Each row has a class, written after it.
[  -6   13  299  384  -45  -46 -211    2   58 -399 -204   24  158 -100
  -30   78  115  -48   69   76  -43   42  227   28  234 -107 -264  -28
  346  -19   -6  -39  113   41 -103   50  -39  -69  373] => k_786
[  81 -416 -244  -96  211   42  -28   41   53   64   64 -105  313  194
 -159   13  -27   21 -141 -277 -172 -113 -433 -149   97  279  384 -112
   76   70  320 -273  -35 -174   76  -18  182  153  -95] => k_761
[ -95  -50  -64  196  144  -12  135  -61 -160 -109  -55   47   43  -25
  262 -120  -32  188 -144 -140 -198  -67   64 -141 -206 -438  -78 -106
  -26   19  175 -104  115   88   68 -194  190 -276 -144] => k_786
[  58  244  109 -233 -175  126 -159   52 -249  -39 -218   82   28  161
   38   -5  -65  -30  119  236   49   -9  154  108  -68 -141  213   28
  239 -154  174 -322  150   54 -101 -194  131 -246  330] => k_794
[ 111  -68   91  185  148 -215 -289   23  386 -543 -148   -3  214  -75
 -240  -56  194   99  373  -78  158  -12  -28   77   -9   20 -107 -132
  175   43   50   19   17   38 -149  221  -56  180  168] => k_586
[ 118  205   93   98  148 -105   81  208   98 -346  -78  302   -8 -118
 -110 -165  172  -59  156   19  -35   98 -102  -15  -39  -30    1 -308
 -103   67   88  234  -84  203 -220   73   -5   28  127] => k_70
[-122   -7  -82  235  159  -16   43  -41  -32  -98 -118   33  119  -26
  259  -74  -84  195 -154 -101 -207  -96   26 -144 -196 -315  -61  -93
   69  -38  126 -100  107   97   57 -151  185 -306  -78] => k_335
[  95 -318 -385  -98  233  -26  425  -34   16 -311  201  173 -170  -93
 -217  227   79 -141 -156 -176 -289    2 -322   17  119  321  105 -202
 -168  261  240 -167 -269 -225  207  -42 -166  430 -281] => k_524
[  68   31  206  264   28  173 -304   91  123 -113 -210  -28  211  -67
 -269  244  -17  -16  246   98 -145 -201  -46   99  236   -1 -155  -69
  292 -321    8  106  259 -114   96  -24  -69  -82  310] => k_319
[ -30 -548 -398 -280 -140 -180    7  200  -11 -101  273   80 -191  133
  -79  186  106   70 -112  -46  -31 -134 -237  -58  210  117   -2 -333
  -27 -110   -2 -104 -285  -61   -2 -175  126  227 -228] => k_786
[ 213 -110  265  364   41 -152 -286 -342  135 -525 -111  -38  283 -115
 -100 -120   62   -9  164 -197  -34   33 -301   39 -156  -97  161  -39
   90 -143  -40   67  -31  179  -29 -144 -156   57  152] => k_61
[  -3  180 -143 -287  -98   45 -106  156 -185  279  -84   -5  119  211
   16   64 -114  -52   82  -60  130   -3  194  -55   58  139  -87  214
  237 -117   98 -294  121 -121  -62  -82  -55 -171   70] => k_586
[-158   24 -157  133  129   75  102 -137 -143    8  -54   75   21  105
  201 -100   -4  112 -139  -41 -105  -64  -28  -83 -175 -416 -165 -153
    7  -13  120 -119   37   34    6 -177  207 -248  -66] => k_586
[ -96 -481 -251 -127  -63 -108   43   91  163  448  140  -21  -28   75
  -41  -80  223   91  -95  -33 -115 -215 -189  -98  136  133  219 -147
  -97  -49  -28 -144 -453 -204   22 -138  270  487   45] => k_786
[  75 -664 -147 -228 -100   14  -30 -114   35  242  184  -38  170   22
 -224   79  152  279  184 -219 -135  112  -22  -87 -126  154  435 -165
 -139   89  -30   77 -444 -271   34 -268   -4  374   -5] => k_586
[ -15 -413 -364  -99  160   54  144  -76  117  178  250  -63 -106    3
  143  154   43  -66 -264  -18 -237 -260 -238   20   38  560  107 -126
 -141  166  225 -113 -178 -271  216  -17  159  147 -388] => k_61
[ -49 -528 -505 -354 -295  124 -115 -215  -71  176  187 -132 -177  196
  -60  162  133  -60  195  272  -87 -256 -209  193  220   63    3 -231
  -26  -44 -129 -186 -340  -79   66 -275   84  262 -118] => k_319
[ -56  290 -234 -111 -109  118   66  241 -188  189 -302 -225 -112  114
  105   20 -210 -319  -84  255   70   36   58 -173   53   59  -35   54
  209 -133  117 -255   54   40  -26    6  229 -291  167] => k_524
[  72  109  353   80  -58 -286   43   55  186 -383 -141  -36   -5 -363
 -132 -333   -5  -53  160  -27   87   25 -147   44  -53   61   78  278
 -168 -122    8  137  218  210 -118   83 -127   61  261] => k_319
[-172  -57  -75  278  186   64  -44 -198 -120 -128 -126   85  133   -8
  215  -36   12  160  -92  -76 -135 -157   71  -98 -133 -531 -129 -152
  106   -2  138 -116  103  195    4 -156  208 -186  -32] => k_761
[  49  110 -246  -90   29 -114   47  100 -191   85 -101  142   94  156
   82   34 -143  -24  -77   51  104   70   73  -32 -151   62   83  -16
  150  -79  123 -252  -78  -70 -114 -193  101 -236   45] => k_335
[-144   17  -99  135  194   10  200  -58 -201 -148  -36  211  -28  -37
  247 -107   22   60 -166 -108 -247  -60   49 -122 -179 -474  -87  -99
  -43  -76  132 -186   86  197    5 -181  129 -249 -105] => k_586
[ 166  129   58  290   25  -73 -114  -80   27 -669  -10  115  -44 -171
 -245  -14  264 -135  201  -66 -117 -153 -350  161   83  -27 -187  -87
  204  -46  276   23   16  230  -41   56  -55 -124  119] => k_794
[ -68 -104  -59  204  226    9   34 -167 -134  -87  -12   75   33   42
  203  -35   -2   96  -53 -165 -106  -92   51 -135 -154 -367  -35  -86
   43  -38   94  -66   93  130   69 -154  155 -219 -138] => k_319
[ 133  125 -178 -263 -310   49  -41  266 -137   86 -309    7   27  158
   92   91 -148 -103  159  122   85   54  169   22   49   33  163   15
  275  -99  147 -433   -7  -77  -20 -213   58  -50  405] => k_524
[  21  253 -119 -128 -118  197 -213  179  -91   38 -266  -28   32  184
  117  230 -237  -98 -106  197   50  -74  214  -19  -22 -222   -2  -36
  156  -60   67 -315  171   87  -69 -236  118 -348  389] => k_335
[-109  -70 -104  209  171   40   87 -108 -193 -238 -143   91   26  -73
  193  -42  -58  150 -129  -67 -219  -77   18  -80 -266 -345  -61 -169
  -21  -12  114 -135   14   91   39 -204  201 -325 -117] => k_786
[-107   37 -114   96  157   51   95 -111 -128   39  -63   39   98   51
  251  -71    4  176  -97  -82 -117  -61   30 -102 -203 -434  -73  -44
   71    8   67 -113  109   63   84 -202  185 -245  -31] => k_335
[  85  356   37   55   63   42   27  -89  -18 -380   69   31  -45 -265
 -307   67  115 -334  130   14 -106  -75 -344   83    5  206  -61  137
  138  -12    5   78  279  111  -14    3 -215  -61   36] => k_524
[  12  289 -221  -49 -115  -73 -131  201 -157  111 -181   72  -16  137
  -13   56 -139 -120 -112   72  227  -30   30   -8   83 -159 -103   32
  316 -190  232 -381  136    5  -90 -151  106 -186  351] => k_761
[-137    2 -121  120   90  110   99 -139 -208  -71  -70   14   31  104
  191  -21  -16   71  -52    5 -138  -80    5  -84 -109 -405 -122  -44
   86  -69   40 -120   -3   65   22 -216  175 -221 -164] => k_61
[  86  -15 -129  -86   -6  -48  -60  190 -299  192  -36 -113  -59  201
  -59   31  -95  -38 -186   57  172   48    9 -113  -61   75   -5 -138
  150  -48  215 -164   43  -42  -85  -81   97 -382  192] => k_61
[-101  -16  -68  155  260   92   77 -200 -170  -72  -89   85    5   24
  184 -129   10   70  -97 -106 -207  -98   11 -137 -191 -352  -20 -132
  -23   43  122 -112   72  158   65 -191  169 -247  -70] => k_61
[ -87 -315 -347 -252 -196  188  107 -150   78  581  406  -26 -223  132
   40  145  164  -11  -95  110 -148  -63 -301  -50  172  345  151 -333
   99  110   69  137 -401 -103   -3 -125  140  289 -185] => k_794
[ -30 -184  -64  -88   96  192   11  -20 -172  -16  287   15   56   66
 -112  212  142  -74  -70   88 -163 -116 -241  116 -115 -189  111 -154
  -43 -149  -18  -87   82 -280   31 -185   24  115 -300] => k_524
[  37  283 -126 -318  -57  125 -209  142 -164  207 -107    5   27  315
   -3  207  -89  -69    2  158  158   30   17  -16  143 -100   14   30
  381  -82   45 -202  -29   -8 -122 -223  145 -207  200] => k_524
[ -64  180   69  320   35 -119 -109 -177  212 -367 -153  235   28 -221
   33 -139   74 -278 -121   40   17   33  -11   45  189  159 -291   15
   69  -60   74    8 -116  197 -116  115  -62   98  285] => k_586
[ -55  -44 -141  258  158  -20  127 -151 -117  -84  -73  146   49  -35
  157  -59  -18  169 -139 -151 -162  -84  191 -164 -139 -371 -155 -185
   67   56   94 -103  -51  187   13 -179  167 -105  -35] => k_70
[ 120  229  303  144 -187 -180   18 -213  191 -555  -84  225  -44 -293
 -311   55   84  -69  237    5 -271 -206   94   56  180   20  -34  142
  112   -1   53   59  270  387  -10   90 -182   55  189] => k_70
[  81  240   61  170  123 -192  118  -16   78 -183 -172  -17  149 -107
  -35 -114 -167  -78  -21   86  -78  -52 -134  -82 -104  367  140   47
   80  -78   79   25  149   56   -8  -74 -221  -71  111] => k_70
[  80 -464 -330 -211   26  155  -47 -337  131   49  277 -308 -233  309
  -32  369  -19    7   12   -8   30 -176  -57  -51  241  246  106 -223
  138  372   57  -99 -201    7  103 -180   97  437 -225] => k_761
[-132  -32  -37  216  242   -9   95 -130 -197 -100  -68  138  104  -46
  291  -24   37  175 -160  -77 -221  -76   53  -76 -174 -494  -75  -58
   70  -67   54 -117   77  150   42 -182  152 -261 -113] => k_761
[-117  -54 -162  241  143   34   -3 -169 -171  -27  -76   70  120   15
  203   -9   29  219  -46  -31 -115  -51   43  -37 -169 -569 -140 -176
  152  -80   71  -82  -21   51   25 -214  282 -176 -139] => k_761
[  64  166  -72 -200  -88  -92   33  -54 -412 -138 -134   18   88  134
  -12    2  -46   23 -132  -35  288  -23 -115   77 -177 -120  -83  199
  184  -78  248 -346   93    4  -74  -85  120 -289  145] => k_761
[ -56  273   -4 -203  -78  178  -83  168 -258  112 -274  -71  127   42
   91  -42 -111  -46  -68  282  105  238  -68   -5  -57   82   29    3
  250 -137   17  -72 -114  -94 -172 -192   97 -277  299] => k_61
[ -52 -325  158 -169 -179   45 -175  -96  119  -84  226 -157  111  110
   33  346  -99  454   30  -34  -74  -41  126   -2   99   64  172  -15
  320  -22   23   65   76 -237  146 -118  108  227 -376] => k_335
[ -33  180  -82  -80  -91   53   24  116 -159  -96 -206   35  -30  120
  -51   48 -210   64  -80  206  100    6  121   32  -88  -91  -80  -82
  148  -87  171 -234   50  -21 -159  -98  185 -259  181] => k_586
[  52  317 -125 -168   -7  -57  -86  137 -211  134 -200  -46   -6  147
   78 -103 -224   -1 -232   87  199   13   33  -78 -110  185  -22  -34
  341 -128  338 -405  109  -43  -86  -88  210 -295  208] => k_786
[ 102   67  255  231   52 -102 -194  116  153 -394  -85  173  157 -403
 -154  -73   72  -35   -6 -114  -98  -70 -223  156  102  231   29   79
    7  -19  165  177   -1   59  -36   97  102   44  124] => k_524
[ -20   10   50  174  -11 -309    8  143  310 -538   23  -15  -29   -4
  -94   80  212 -121   84  133   44   69 -122  -42  139   87  -19   30
  153   31 -123   88  -47  -24 -145  109  -23   29   48] => k_70
[ 218   28  259  261   66  -45  205 -110  -45 -899 -116   62  -92 -239
 -104  -38   51  -83   86   60 -387  -19   30  149   -8  -66 -186 -107
  -33  -33  188 -103  310  146   60  -17  -64 -143   72] => k_586
[ 109   22  436  358  141  171  -66 -123   15 -765   26   83  166 -304
 -140  144  112  -42   56  -84 -287   20  -39  115  -34 -217  160  117
    5   -4   34  157  260  158  127   43 -171  -63   34] => k_61
[  84   68  253  357   42   -9 -282 -355  214 -280  -50    4  129  117
 -168   68  296   69  195  139  108 -115   92  110   67 -309 -187 -125
  418  143  -94    6 -122  230 -315  -83   91   89  498] => k_586
[-128    5 -193  176  191  -37  116 -163 -214 -194  -59  123   49   46
  174  -61    5  109 -118  -59 -146 -129  -28  -89 -252 -370  -94 -126
   36   48   69 -124   55  150   17 -120  197 -364 -198] => k_524
[ 105  190 -166 -299 -238 -297   99  275 -264  205 -193   -2  -31  182
   31   69 -108  -65  -64  -46  284   96   77 -171  101  154  -81  101
  286  -75  169 -268  -88  -13 -101  -95   50  -83  221] => k_335
[  -2 -123 -221 -416  170  188  386 -156 -197 -308  262 -112 -174  -92
 -198  217    0 -145 -149  123 -158   65 -426  124  -85  370   19   -5
 -250  177  -12   -4 -231 -209  -45 -199 -145  258 -453] => k_586
[  54  148  -13  333  280  -46 -181 -207  136 -323 -200   82  126  -65
 -249   90   87 -103   16   39 -163 -208 -445   91   70   17  -19 -159
  143  193 -109   33  -72  139  -91 -221   42  -84  347] => k_335
[-108 -149 -226   -1  163  116 -104  -53 -100   63  231    7   41   25
 -193  166  104  170 -102   34 -235 -175 -316 -106  169  426    7 -340
  400    1  138  109 -357   42 -123  -88   85  118 -280] => k_761
[ 136 -389 -362 -358 -268   65   26  -86 -123   90  416   24  -65  111
  -87  260  115  -18 -232    4   -1  -33 -112   75  157  338 -119 -210
   -7  -60  125  -42 -423  -61   15  -22  -14  270 -223] => k_586
[  77  169 -142   -7   17 -103 -149   21  -64  149 -201    5   44  162
 -104   97 -141 -129   59   58  141   41   62  -31   32   73    1   -1
  398  -35  226 -316   31  -53 -145  -49   45 -221  186] => k_524
[  26  180 -201  -57 -157  114  -89  105 -155  106 -330   37  -38  290
  102   78 -184    0   48  260  128  -25  476   -1   -3  -74 -111  -80
  400  -93  128 -467  -36  -34 -114 -187  255 -260  425] => k_524
[ 105 -786 -222  -10  -54   72  -35 -319   11  352  233  -22   85  190
 -196  110   91  235  184 -206 -166 -115  -94  -14    5  100  421 -262
   15   94  189  -66 -396 -261  111 -272  178  350 -106] => k_319
[-107   78 -189   96  145   78  115  -37 -136  -23 -110   66   47  107
  180  -62  -35  113  -97  -65 -150  -80  -24 -118 -106 -467 -172 -195
   20   37   82 -131   64   99   -6 -231  179 -203  -24] => k_586
[ 115  158 -263 -125  -71   50  -20  207  -55  160 -224 -195   59  142
    9   87 -280  -56  -80   91  120   13 -108  -84  -22  131  -26  -50
  177  -27  170 -173  -64   12 -150 -213   25 -250  263] => k_794
[ 133  224  283  372   80  -43 -239 -198  218 -453  -88   72  213 -263
 -226  263  159 -259  178  107 -168 -101  -86  160  -60   -4  -80  -23
   97  -22   42  178  247  -19  -33  163 -174  -80   11] => k_524
[ -24  -79 -125  229  274  -16    4   53   70 -110    7   -6   32 -204
 -148 -213  210  -68  -26  172 -138  -62 -305   85  111  257 -122 -311
  -88   98   31  198 -183  -24  -69   34   67  172  101] => k_761
[-179  -18  -83  162  251   54  164 -194 -258 -290  -59  206  -47  -15
  209  -14    6   84 -110   50 -224 -129  173   -7 -124 -526 -183 -144
  -13    5   61 -183  132  177   21 -220  168 -200 -162] => k_586
[  -4 -182 -401 -557  -37 -348  -50  137  102  372  424  151  -84  235
   54  200  175  178   -6  -31   14 -143 -403  -14   95  188  286 -159
   15   59  -85   90 -206 -137   42 -224  -20  190 -439] => k_524
[ -85   48 -137  152  164   39   95 -208 -184   34  -70   38   47   -6
  238 -128  -21  148 -118  -46 -177 -117   37 -142 -184 -447 -143 -195
  102    5   73  -58  113  228   63 -205  213 -234  -77] => k_524
[  11 -401 -119 -254 -152  122   51   52   24   35  233   18   79  -18
 -203   31   99   12 -164 -197   40  -42 -550   43   11  231  285  -73
 -265   94  174   25 -306 -169  -17  -88  -62  366   47] => k_786
[  75 -566 -440  -15  109    9  -43  195  139  284  254  -24  143  199
  -94  200   58  142 -381 -246 -143 -230 -279 -112  108  476  229 -143
   70  -73  132 -239 -414 -246  129  -14  192  144    3] => k_761
[-121  -24 -210  157  104  103  102 -113 -169   11  -82  -20  165   96
  224  -67  -77  119 -120  -72  -86 -102   62 -180  -94 -436 -129  -96
  111   -1    2 -138   70  126   17 -266  154 -139   26] => k_319
[  28  -13 -166  -66 -102  -36  -30  216 -136   -6 -142   61 -145  123
    3  294  -99 -173    6   85  -88  -31  117  -88   -4  199  215   -2
  191 -124  143 -243   49 -110   92  -74  107 -390   91] => k_524
[  80  229 -199 -148 -269  106    6  290  -33  -24 -303 -186  112   54
   95   31 -263 -150  -73  128   32  -25   78  -88  -69  224   13   85
  158  -44  119 -324   26  -58 -144 -117  241 -198  238] => k_524
[ -92 -200 -194  -70 -271  -46 -172   77  -66  134  -99  -37   29  230
  190   39  -26  -87  -33  211  234  -92  298  -38   67 -125  -88   12
  121  -48  -43 -240   13  103 -179  -98  241 -291  315] => k_786
[  62  111   46  -94  142   32    2  211 -185 -151 -185   19  -63   11
  -11   32   -6 -187 -155  151   75  164   36   55  -15 -169 -213  -24
   43  -37  133 -276   17   60 -269   -7  -50 -337  307] => k_61
[  74  -41   87  116    1  -31   45  -62  193 -436 -163  -51  177    7
 -162   60  -30  196   93  129 -128 -172  -91   75  106  241   -6  -56
   80  137 -123   88   16   58  -30  -44  -36   80  249] => k_761
